Below are the code and all the weights of a small trained network. Each question names an input and a class and asks about switching units off, where a switched-off unit gives its printed mean instead of its output.

import numpy as np


def w(rows, s, z=0):
    codes = np.array(rows[::2]) - 128.0
    scale = np.full(codes.shape[1], s)
    scale[-1] = z or s
    return codes * scale


def f(y):
    return np.maximum(y, 0)


def log_softmax(a):
    a = a - a.max(-1, keepdims=True)
    return a - np.log(np.exp(a).sum(-1, keepdims=True))


def net(x, mask):
    res = np.array(x, float).reshape(1, 5) / 4 @ E
    y = f(res @ A[0][:, :-1].T + A[0][:, -1])
    res = res + np.where(mask, y, B[0][:, -1]) @ B[0][:, :-1]
    return log_softmax(res[-1] @ U[:, :-1].T + U[:, -1])


A, B = {}, {}
E = w([
[213,244,74,146,107,117],'x0',
[127,129,123,125,129,115],'x1',
[123,103,90,148,118,73],'x2',
[102,170,224,249,144,57],'x3',
[101,130,124,78,11,148],'x4',
],0.011)
A[0] = w([
[161,186,111,110,134,100,251],'neuron 0',
[198,121,76,129,95,180,191],'neuron 1',
[105,196,116,177,50,120,246],'neuron 2',
[173,216,106,62,106,147,152],'neuron 3',
[172,113,105,155,111,96,229],'neuron 4',
[166,127,137,174,160,126,63],'neuron 5',
[143,79,184,151,254,83,234],'neuron 6',
[158,150,110,196,100,178,228],'neuron 7',
[231,104,71,104,59,95,74],'neuron 8',
[251,121,41,108,45,145,49],'neuron 9',
[153,121,98,130,184,149,122],'neuron 10',
[109,49,122,41,68,92,201],'neuron 11',
[95,197,207,172,76,78,191],'neuron 12',
[226,222,96,168,149,67,78],'neuron 13',
[136,151,46,112,101,158,72],'neuron 14',
[103,138,44,116,211,160,196],'neuron 15',
[172,152,124,159,192,78,48],'neuron 16',
[74,87,68,58,150,145,211],'neuron 17',
[145,122,55,101,235,130,165],'neuron 18',
[157,163,185,121,189,116,65],'neuron 19',
[177,97,90,115,182,154,142],'neuron 20',
[153,196,126,193,122,121,179],'neuron 21',
],0.011,0.0026)
B[0] = w([
[158,136,100,148,191,163,192],'neuron 0',
[183,10,84,188,141,96,194],'neuron 1',
[50,83,66,172,224,147,204],'neuron 2',
[192,117,121,254,176,126,209],'neuron 3',
[108,145,121,128,186,178,164],'neuron 4',
[175,199,134,125,102,95,170],'neuron 5',
[163,194,211,250,102,98,243],'neuron 6',
[156,57,70,47,147,104,179],'neuron 7',
[175,109,127,209,153,139,191],'neuron 8',
[177,90,162,151,134,85,221],'neuron 9',
[24,130,79,51,153,145,161],'neuron 10',
[126,115,188,94,66,206,217],'neuron 11',
[64,124,84,96,176,136,241],'neuron 12',
[205,218,99,86,124,190,247],'neuron 13',
[163,117,146,169,81,92,185],'neuron 14',
[25,87,134,162,161,132,183],'neuron 15',
[147,181,111,141,117,143,195],'neuron 16',
[89,159,185,88,44,244,209],'neuron 17',
[38,111,123,120,232,146,191],'neuron 18',
[201,128,108,147,101,149,178],'neuron 19',
[50,73,111,108,179,177,173],'neuron 20',
[152,179,88,99,180,146,214],'neuron 21',
],0.0068,0.014)
U = w([
[1,100,157,113,130,157,235],'0',
[193,106,176,204,88,96,199],'1',
[113,73,61,93,196,148,126],'2',
[182,204,113,90,94,121,3],'3',
[135,90,135,58,47,185,40],'4',
],0.0096,0.0029)

Each question gives the input, the list of numbers given to net, and the class t.
The units are the neurons (one row each of A and B). Each row of codes is followed by its name. A weight is (code - 128) times the scale printed after its matrix; where a second scale follows, it is the last column's (A, B and U).
mask holds one flag per neuron, in row order. A switched-off neuron (its flag False) gives its mean, the last column of its row in B, instead of its output. The means were averaged over made-up inputs and are rounded, as every weight is.
A unit's drop is (log p(t) with every unit on - log p(t) with that unit switched off) / (log p(t) with every unit on - log p(t) with every unit switched off).
The circuit of an input: a set's keep is (log p(t) with only the set's units on - log p(t) with every unit switched off) / (log p(t) with every unit on - log p(t) with every unit switched off). Starting from the 12 units with the biggest drops (on a tie, the unit counted first), units are removed one at a time, each time the one whose removal leaves the highest keep (on an exact tie, the one counted first), for as long as the keep stays at least 0.8.
circuit, biggest first: the units of the circuit, biggest drop first
k most important neurons: the k neurons with the biggest drops, biggest first
drop of u: that unit's drop, to one decimal
input [1,5,-4,-6,3], class 1: 2 most important neurons : neuron 3; neuron 9
input [5,6,-5,1,1], class 2: circuit, biggest first : neuron 6
input [1,5,7,-7,1], class 1: circuit, biggest first : neuron 9; neuron 14
input [4,1,5,-3,1], class 1: circuit, biggest first : neuron 12; neuron 9
input [1,-3,-7,6,8], class 2: circuit, biggest first : neuron 6; neuron 2
input [5,-6,-7,1,2], class 2: circuit, biggest first : neuron 6; neuron 2
input [0,1,-2,-7,2], class 4: 4 most important neurons : neuron 17; neuron 6; neuron 11; neuron 2
input [1,7,-8,1,7], class 2: circuit, biggest first : neuron 6; neuron 17
input [-1,6,-5,-4,1], class 4: circuit, biggest first : neuron 2; neuron 17
input [8,0,-3,-4,-1], class 2: circuit, biggest first : neuron 6; neuron 18
input [-1,-6,4,1,1], class 0: circuit, biggest first : neuron 13; neuron 3
input [1,6,7,-1,7], class 1: 2 most important neurons : neuron 8; neuron 9
input [7,6,7,7,3], class 2: 2 most important neurons : neuron 2; neuron 12
input [7,7,5,1,3], class 2: circuit, biggest first : neuron 2
input [-2,-6,-3,-8,1], class 4: 3 most important neurons : neuron 17; neuron 11; neuron 2
input [-4,-6,8,1,-7], class 1: 2 most important neurons : neuron 6; neuron 12
input [5,5,4,2,3], class 2: 2 most important neurons : neuron 2; neuron 6
input [-5,-5,-7,3,-6], class 1: drop of neuron 6 : 0.5
input [5,-6,7,3,3], class 2: drop of neuron 8 : 0.0
input [5,-2,8,1,-6], class 3: circuit, biggest first : neuron 13
input [-6,1,1,-2,7], class 4: drop of neuron 11 : 0.1
input [8,4,3,-3,3], class 1: drop of neuron 9 : 0.2
